[-25 -42  -2  13   4   6  18   2 -12  -8 -30 -24   2  -2 -14 -17 -11  -6
  11 -15   5 -19   0  -9  10 -33  -3 -13   2  -1  -2   3  10   6 -17 -16
 -22  10  -5   2  -8] => tave
[  1   5   2  25   2   4  10 -13  13 -14   2  11 -19   1  -5  10  -8 -18
  -2 -11  19   6  -2  -6  -4 -26 -13  18   3  -4   6  -9 -20  -1   9 -10
  -1   1   1  16  -7] => vor
[ 19   9  -2  22   3 -16 -25  -2  13 -28  10  -3   2  -6   3  30  11  -4
 -14   7   8  19   4  -2  12  -3 -15   3   9   7  -5  -8 -19  -2  -9   5
   1 -18 -11  21  14] => Radoz
[-10 -11 -10  12 -14  29  11  20 -12   9  -5 -12  23 -33   4   0  29 -11
 -28  12   5  -8  -1 -26   4  -3   6 -10  -9  -5   2  11   2  -5  -9  17
 -15  -7 -10   2  11] => sune
[-10  -3   0  24  -7   7   9 -17   2   2  11  28  -5 -10  -5  23  13  -9
  12   3   3  -7  -8   9   0  -1 -19 -14  -3  -4  -1   7 -31  13   3   4
   2 -18  -2  -7   9] => Bivek
[  9  19   9   2   7   2   0   0  17   0  15  -5 -15 -19   2  19  28  -3
   4   0   6  29  13  11   5  -9 -15  -2  13   1  -1  -1 -37  -2   5  11
  -3  -6   1 -21  12] => tave
[ -1   8 -10  23 -10  18  -4  -6   0 -13   6   7   0   9   7   4 -19 -10
  -1   2  19 -21  -9 -16 -14  -7  -5   5 -11   2  15 -26   1   6  34  13
   7  -6   3   2  -4] => Radoz
[-60  -9 -46 -20  -5  47  13 -13  14   8  38  21  24 -44  27  25  31  -2
 -37  23  12  76 -44  22 -15  74 -20 -41 -49   3  10  -8   2  40  -8  29
  37 -30  14  11  22] => mez
[  0  14 -17  30   5   1 -23 -17 -15 -19 -10   6  -2  -9 -23  18  -3 -14
   3  13  -4   4  12   4   0 -15   7 -24 -12   2  31   3  -5   9  -4 -49
 -33 -16  22  -8  23] => tave
[ 47  -8   6   3   5 -37 -26  -5   2   3   6  12 -14 -17 -43  29   9  -4
  25  -3  -6  17   8  42   9 -29 -18   2 -19   3   7  -9 -29  12  -9 -38
  -4 -11 -17  -4  32] => Radoz
[-25  18  -4   7  -8  -5  36  12 -19   3  -2 -22   7 -12 -12  -7  26 -13
   6 -12  17 -16 -13 -15  15   0  -4 -14  -8   2  12 -14  -7   7  23   8
  15 -18  18 -10  -6] => tave
[  8  -4  21 -15 -18  10  19  13 -11  35 -23 -15  -8   1   1 -32   2   0
  -5 -16  -5   0  -1 -18  11 -13  39  19   6  -3 -13  11  27 -12   3  -5
  21  30 -22 -24 -12] => nume
[-13   9 -21  -8   3   0  20  -3 -16 -24   4 -28  18 -12   5 -35  -4  -7
  -8  19   5 -17 -20 -31  12  34   6 -20 -21   3  28 -30  44 -10  12 -11
  21  13  23  -2   6] => sibom
[-13  11  -8 -12  -4   0   1   8   2  -1   0 -22  -7 -11 -21 -10  27   4
   9   8  -7  21  13  -9   8 -11  24 -15 -12   2  12  15  17 -12   2 -16
  -9   1  -1 -19 -19] => Bivek
[ 13  -9   2  27  -4 -35  -8  -8 -19 -59  -4 -18  16 -16 -14  -4   9  -2
  11  -8 -12  -6  14 -16  19 -23 -19  -5  10  11  -8 -18  -2  -5 -16 -42
 -12 -13   0  20 -17] => tave
[ -3  40 -14  23  -6  -2  -4  -4 -13 -33  -2  -4  16  -7  -4  16  20 -23
  -3   8   9 -25   5 -22  16   6  -2 -16  15   8   6 -10 -15   8   4   3
   0 -29  12   2   9] => Bivek
[  3 -17  -2  35 -21  14   1  19 -17   4 -10 -32  13  19 -21  -3  40  -5
  -9 -22 -12 -10   0 -21   8 -19  14  11  52 -19   6  35 -41   6 -18   0
 -11   1  13   3   2] => nume
[ 30   1  28 -18 -12 -31 -19  15 -23  -9 -22 -38  32 -33 -10   2  30   8
  -4 -11 -18  36   9 -10  26  -4  -6 -16  -1  18   4 -19  24  -7   2 -25
  23 -12 -25   3  -1] => mez
[ 22 -31  14   3  -1  12 -33   6 -35 -12 -25 -13  48 -18  -3   7  14   0
 -32  11 -20 -15  24 -29   5   4  29   1   9  18 -10   4  23  -9 -27 -23
   5  -3 -26  14  -4] => tave
[ -4 -29   1  22 -49  26   7  -2   2 -25  12  -1  40 -21 -10 -22   3 -14
 -16 -16 -12  11 -30 -14   1   3 -18   0   1  -8 -20 -20  -4   8 -21  -9
  35   8 -26  18  -5] => vor
[-58 -20 -22 -24 -22   8  25  14 -32   5  -3 -62  10  -6 -14 -37  24 -11
  -6  12 -20 -34  -9 -20  -2 -24  15 -43 -37  -4 -14  27  16 -29  19 -15
 -17  12   5 -22 -21] => Radoz
[-64   4 -20   0  68 -33  23  -2  -5  -2  13 -32 -46   3 -18  20  -2  -1
  14   9   6 -42  -1  69 -30  -9 -48 -23 -36  13  15  15 -57  -8  -1  -7
 -32 -28  45  12   6] => mez
[-24 -26   7   8  -2   1  31  13 -13  21 -33   3 -14  -9  18   2  -7   4
  40  -4  14 -17  11   1 -16 -31  16 -14 -14  -5   0  -6 -22   4  43  31
 -27 -12 -10 -13  -7] => sune
[-11  -6 -35 -41 -20  -3   5  13 -19  -9  24 -25  15 -58  -2  -3  21  18
   0  -2 -22  42 -10   2 -11  18  25 -44 -51  11   0 -33  32  -3  26   6
  43 -12 -12  10  -6] => Radoz
[ 21  -7   7 -15  -3   2 -20  -4 -11 -18  -8  -1  24 -39   5  17  14   7
  22  16  -4  25   3 -21   9   6 -11 -22  -6  14 -15  -2  -8  -7   8 -15
  -2  -6  -1  15 -14] => sibom
[ 13  30  -6   6  -6  13  25   7   2  12  13 -24 -16  -8 -12  -1  19 -26
  16 -11   9  11  -2 -16  11 -11   3 -10  -3  -6   8   3   1 -12  17   3
 -12   2  25   3  -3] => Radoz
[ 29  36  28  24  -6 -15   1  10  13  17  -7   2 -31  18  -4   3   4   3
  28 -24  10  30  -3   3   0  -4  11  29  14  -1  14 -23 -19   4  40  -3
  16   0   6  -5   4] => nume
[  2 -10 -16  30 -16  35 -16  11 -22 -13 -12 -17  -7 -23 -17 -21   9   1
 -17  20 -26 -58  10 -25  -5 -44 -28  14   5  -2  -9  51 -37 -20 -22 -34
 -35   2  16  -6  16] => nume
[  7 -10   5  25 -35  19 -10  17 -15  17 -24  23  30   9  20 -22 -18  -4
 -13   4  -8 -39   4 -23 -17  22  13   7  10  -2   3 -24   6  17   0  48
  24 -15 -40  -8  -7] => sibom
[  3  27  -6  28 -33   4  -9  -1   1 -27  16   2  34 -32   0  14  14 -15
 -19  12  -8   8 -10  -9   2  11  -7  -5  -7  11   9  -6 -22   5  -1  -7
  24 -12  -5  10  22] => Bivek
[  10  -10   18   10   40    5   17    5  -23   -2  -20   -8   -4   21
   -7  -19  -15   -9    6   13   14 -114    4  -29  -15  -23  -38   24
  -22    8   58   14    7    1   35  -34  -11    0   31  -17  -42] => mez
[  0  15   7  -1  -4   7  10  10  20   0  13   4 -14 -12  13   1   3  -6
  12  -9  13  22 -17   6  -8   5   9  -8  -1  -7 -10 -28 -20   7  24  23
  -5   5  -4  -4   8] => sibom
[  4  31 -15   0   1 -18 -10 -21  20 -43  27   2  -7 -25   1  22 -34  11
   5 -16 -11  -5  10  29 -14  11 -23  11   0  27 -19 -25  -5 -12 -12 -17
  30   9  -8  20  15] => sibom
[ 21 -34  -7  30  -5   1 -51  -6  -9 -50  26  22  14  -6 -14  -1 -28  -1
 -28  18  -8 -23  20  29  -8 -44  -2  -8  -5  13  -3  20 -10  34 -46 -14
 -14 -22 -34 -29   1] => tave
[-11  -4 -11  -2   2 -18  -3 -11 -21 -10  -2 -14  18 -24   7   6   7   1
   1   7   0  19   4   4  10   6 -13 -39 -17  12   4 -26  12   1  10  -6
  -4 -10   4  10  10] => mez
[ 13  22  10   4  13  -4  13  11  -5 -20   3 -28 -15 -17   2   3   9  -2
  12  -2  10   8  -3   2   4  -5  -7   9  -5   9  18 -11 -12   1  27 -13
   6 -14  14   4 -10] => sibom
[-64 -16 -34  10 -17   4  23 -33 -23 -30   2 -41  28  -7   5 -32 -12  -9
   6  13  -6  -5 -16   0  16  21  -1 -69 -22   6 -17 -28  15 -14  -7  -1
  27   6  -2  -4  -5] => Radoz
[ 57  11  29  20  38  -1 -26 -18  22 -10 -32  25 -25  20   7  27 -26   2
  -9  -2  23 -24  13 -15   4 -23 -21  67  47 -13  12 -17 -21 -10 -18 -13
 -16  12 -19  15 -17] => Radoz
[ -4 -15 -16 -26   8 -24 -46   9  31 -38  -4 -14   1  17  10   4  -8  40
 -37  14   6  37  -4  38  13 -23   2   3 -25   5  28 -13  28  32  13 -10
   7  -3 -41  16  -5] => Radoz
[-18  -4   3  54  -6  -3   6 -14   1 -37 -11  -9   0  24   4  -3   1  15
  -7  -2  14 -41 -14 -15  18 -11 -21  29  24  -3   5 -19 -22  11  12 -29
   5   3   2   9  -7] => Bivek
[ -1  33 -17  -2  15  -6 -13 -11 -11 -33  21   0 -10 -32   5  10  -7   5
 -14  12   9   0   7   5 -12  -4  -3   0  -9   5  26 -21   5  -9  15  -7
   5 -13  10 -10  -1] => nume
[-35   0 -22  -3 -12   3  26  -6  -1  28  11  -2 -15 -13 -13  -7   6  -6
  -2   2   0  -3  -2   2   3  -8   7 -24  -6 -14 -15  12 -10 -20 -10  10
  -8  12   7 -14  16] => vor
[ 10  11 -36 -28 -22 -21   4 -45  -5 -34  42  33 -11 -41  -6  11 -39  16
  14 -34 -30   9  -8  30 -20 -24  -7  -9 -30  18  -2  -9  30  30  -5 -62
  52  19  -5 -13  -9] => Bivek
[-60  31 -26  -6   4   8  22 -11   9  33  13  13 -19  27  13 -31  30  -1
   6  12  37   3 -13 -28   4  31  12 -17  -1 -12  12 -22   5   0  28  42
  13   5  27 -60  -9] => nume
[  9  12  11  -9   7  -9 -10   2  15 -26  20   3 -21  12  23 -37  -7  45
 -24   7  -4  14  -8  12   0  10 -10  56  -6   2  39 -12  53  15   1 -36
  26  -2  -6 -28 -24] => sibom
[-25  -9 -12   7 -13  -4   0  -1  -4  -7   3 -15  25  -3 -14 -12  14  -7
 -20 -14   5  -9 -14  -6   6 -13 -13 -30  -8   1   7 -19  -2  12   1  -1
   5   7 -11  -5  -3] => mez
[ 38 -49  13   3  12   9 -22  14 -14 -26 -24  -8  25   3  -4  19  11   2
   8  -4 -14  -3  -4 -15  -4  16 -15  -2  14   6   6   4 -10  26 -10  -6
  12 -26  -2  27 -14] => mez
[ -9  -9   0  -8  40 -26  -2   4 -22   9 -18   2 -27  -7   2  29   8   5
  15  15  12 -16  28  25 -12  -8   3   6   5  -6  10  -9 -24 -13  17  24
 -32 -27   4   2  13] => nume
[ 47  -7  14  21 -34  -1 -25  28 -29 -11  -3 -21  23 -64 -16  13  19  12
   5  22 -15  40  19  -5  22 -18  34 -14 -29  25 -14  -5   2 -10  19 -17
  -2 -21 -22  29  27] => Bivek
[ 12  -2   0   2 -32   9   7  -1  -6 -13   5  -3   9 -23  -9 -23  -1   1
  13 -15  -7  25 -17 -11   5  -8  16 -14 -15   2 -15 -30   8  -2  19 -13
  13  17 -11  13  -9] => sibom
[  1  30 -42  37 -25  11 -45 -11 -23 -45  12  -1  43   1  -4   1   5  -5
 -43  29  -9 -45  25 -57  -7  -4   7 -12  11  19  54  13  12   4  -2  -6
  25 -17   9 -30  -2] => Bivek
[-28  -7  -4  47   2  10 -26 -26  24 -21  10  27  -2  -6  11  26   1 -13
   7  36  15  36  -1  14 -14   1  -2 -23 -26  10   0 -12 -43   9  11 -10
 -24  -9  -4  -5  26] => Bivek
[-47   9  -2 -12  30  -5  25  -1   3  19  -1   0   2 -24   6   7  19  -7
  14   9  39  11 -12  -1   0  15 -16 -20 -25   7  11 -35  -3 -19  25  37
 -17  -7  17  22  10] => sibom
[-21   1 -24  12 -10   6   2 -18  -4 -14  27  15  -4 -20 -11  23  -5 -20
   6   6  -1  -7  -8  15 -31  -1 -30  -1  -8  -8   7  13 -37   1  -2  -7
  -3  -7  18 -17  18] => nume
[ -5 -28   2  32 -24   5  25  -3 -23  22 -36  -5   1  -8 -12 -25 -19  -8
  19  -9  15 -16  -7 -17   7 -35   7  15  -5 -13  -1 -38 -10   2  18 -23
 -11  23  -5   9   3] => vor
[  4  11 -12  29 -31   6   2 -13  -8 -15  17   3  19 -21  -6  20  -3 -36
   6  -1   5  11 -11 -21  -5  -4 -15 -11 -13   8   4   4 -12   1   2  -9
  11 -13  12   0  14] => Radoz
[ 36  27  27  19  -9  13  34  28  20  22   7 -22 -46  -9   5  13  24 -22
  51  12   1  41  11 -12  10  -3 -19  15  -3   2  -7  44 -17 -21  32  17
 -26 -16  33  11   9] => Bivek
[ -2  12  -9 -28   6  -8   6  -6  35   7  24  27 -47  -5   3   8 -12   5
   2   1  16  34   1  25 -12 -13  -2  13 -17 -14  -5 -11   6   1  13  10
  -2   8 -15 -21  -5] => vor
[  5  16  13 -11 -20   7   6   6   8  30   0 -25   3 -20   3 -33 -23  -5
  15 -24 -10  44 -19  -1  -2   0  22 -54 -10   9  -5 -33  13  -1   9  16
  57  26 -17 -21  10] => vor
[ -4  -1 -16  19 -14   7   4  -4 -18 -22   1 -15  26 -35   2   7  22 -11
   3  10   5  14  -1 -32   5   0  -9 -21  -7  -1  -3 -18  -2 -14   6  -4
 -19  -5  11  18   4] => sune
[-15  -5   9   5 -22   1  -7  33   6  -5  -4  12  18 -31  15   9  16  28
 -11   3  14  23  -4  13  -4  16  31  16 -15   6  -5 -55   3  19  32  39
  16 -30 -45  16  11] => Bivek
[  9  -2   6  15   8 -11 -10  -8   4 -21   4 -22   4   1 -10  14  -6 -18
   1 -10  12   8 -14  -3  -7 -23 -23  -1  -2   5   6 -22 -22  -9  10  -8
   3   9  -1  21   0] => Radoz
[-11 -26  -9  -8 -56  -2  40   6  -6  -2 -15   3  19 -46  11 -18  -6   3
  30 -19  -1  -5 -10 -17  23  -2  17  -8   8 -20 -49 -36   9   1  10   3
  -3  30 -28  -3  12] => nume
[  7   6   4  39  -9  10   0 -30   4  -7 -20  24  -9  16  -6  -5 -37 -15
   5  11  10 -14   8 -11  21 -11   6  -2   5  -4  -9   0  12 -18  -7 -21
 -16  11  -1  15  11] => vor
[ 31   5  -1 -21   4   6  -3 -10  -5 -23  13   4  28 -25   8   9  -4  -5
  -8  -3   6  -5  -3 -17   1   3 -16  -2  -1   0  16 -16  42   5   0 -10
   8  10  -4   5 -15] => sune
[-29 -18 -29  14  -5  10   2  -9 -22  11 -21   9  19  31   4 -54 -22   7
 -11  11   5 -47   3 -23   6  -4  19 -38   4 -16  27  -8  43  18 -27  28
  -3   3 -14 -36 -34] => sune
[ -2  12   0  13 -10 -10  58  20 -25  -1   3 -14 -23   4 -16 -18  -4 -30
  12  -7  17 -34 -31   4   5  14 -24  11 -25  -8  19 -11   2  17  27  16
  21 -39  24 -12   1] => mez
[  8 -21   3  -3 -59  -2  -9  12  -1  -9  -7   9  40 -27 -21 -16  11  -7
 -20  -4 -17  19 -20 -15  17  13  -3 -20 -23  -9  -4 -19  39   9  -9 -11
  21  -3 -50 -14  11] => mez
[-11   3 -12   3   8  -2   7 -19  11 -14  18  17   0  -5   9  10   6  -6
  -3   3  10   7 -11  -4  -5  13 -23 -10  -1 -12  20 -22  -2   9   8  -3
  10  -4  10   3  -4] => vor
[-26 -49 -25  16   7  14  -4 -13 -25   6 -11   0  31  12  -3 -12   9   3
 -11   5 -16 -49   6 -20  14   5 -11 -41  33   0 -18  38 -14  17 -69  13
   0  -3   7 -10  -4] => tave
[ 43  30  20  36  -1  36  -3 -18  22  14  -2  40 -83  -9  32  -5 -40  21
   8  21   1  34   3  24 -30  -9  20  40 -13 -10  -7 -31 -49 -12  41   6
  19   6 -17 -51  34] => sune
[ 24  -8  25  37 -22  21   0  20 -10  11 -28 -22  10 -13   1 -10 -15 -23
  11  -7  -4 -13  10 -24   5 -20  15  -1  27  -1 -15  15 -16 -10 -12   9
 -12  11 -15  -1   9] => nume
[ -4   3   3  14  -1   5   1   4 -19 -12 -12 -23  29 -10  -4 -13   7  -3
 -12 -15  11 -26 -15 -18   5 -17 -19 -13  -1  11  15 -30 -14  12  17  -6
  13   1   4  13 -13] => mez
[-36  24 -25  13   8  -8  19  -4 -16 -14  13  -4 -26  -5  -6   7   6  -6
   4  11  -3 -12   5  18  -8  32  -3 -20 -18   0  -6  -9  -3  -8   0   2
 -11 -42  21  -7  -3] => mez
[-27 -10  -2 -19  43 -27  -3  -4  17  -9   2  -6 -62 -17  16  -1  -4  33
  15  10   8  49  16  53  -2 -19  23 -17  -5  -5  -8 -17 -17 -14   4  21
 -19  -5 -15 -28  24] => nume
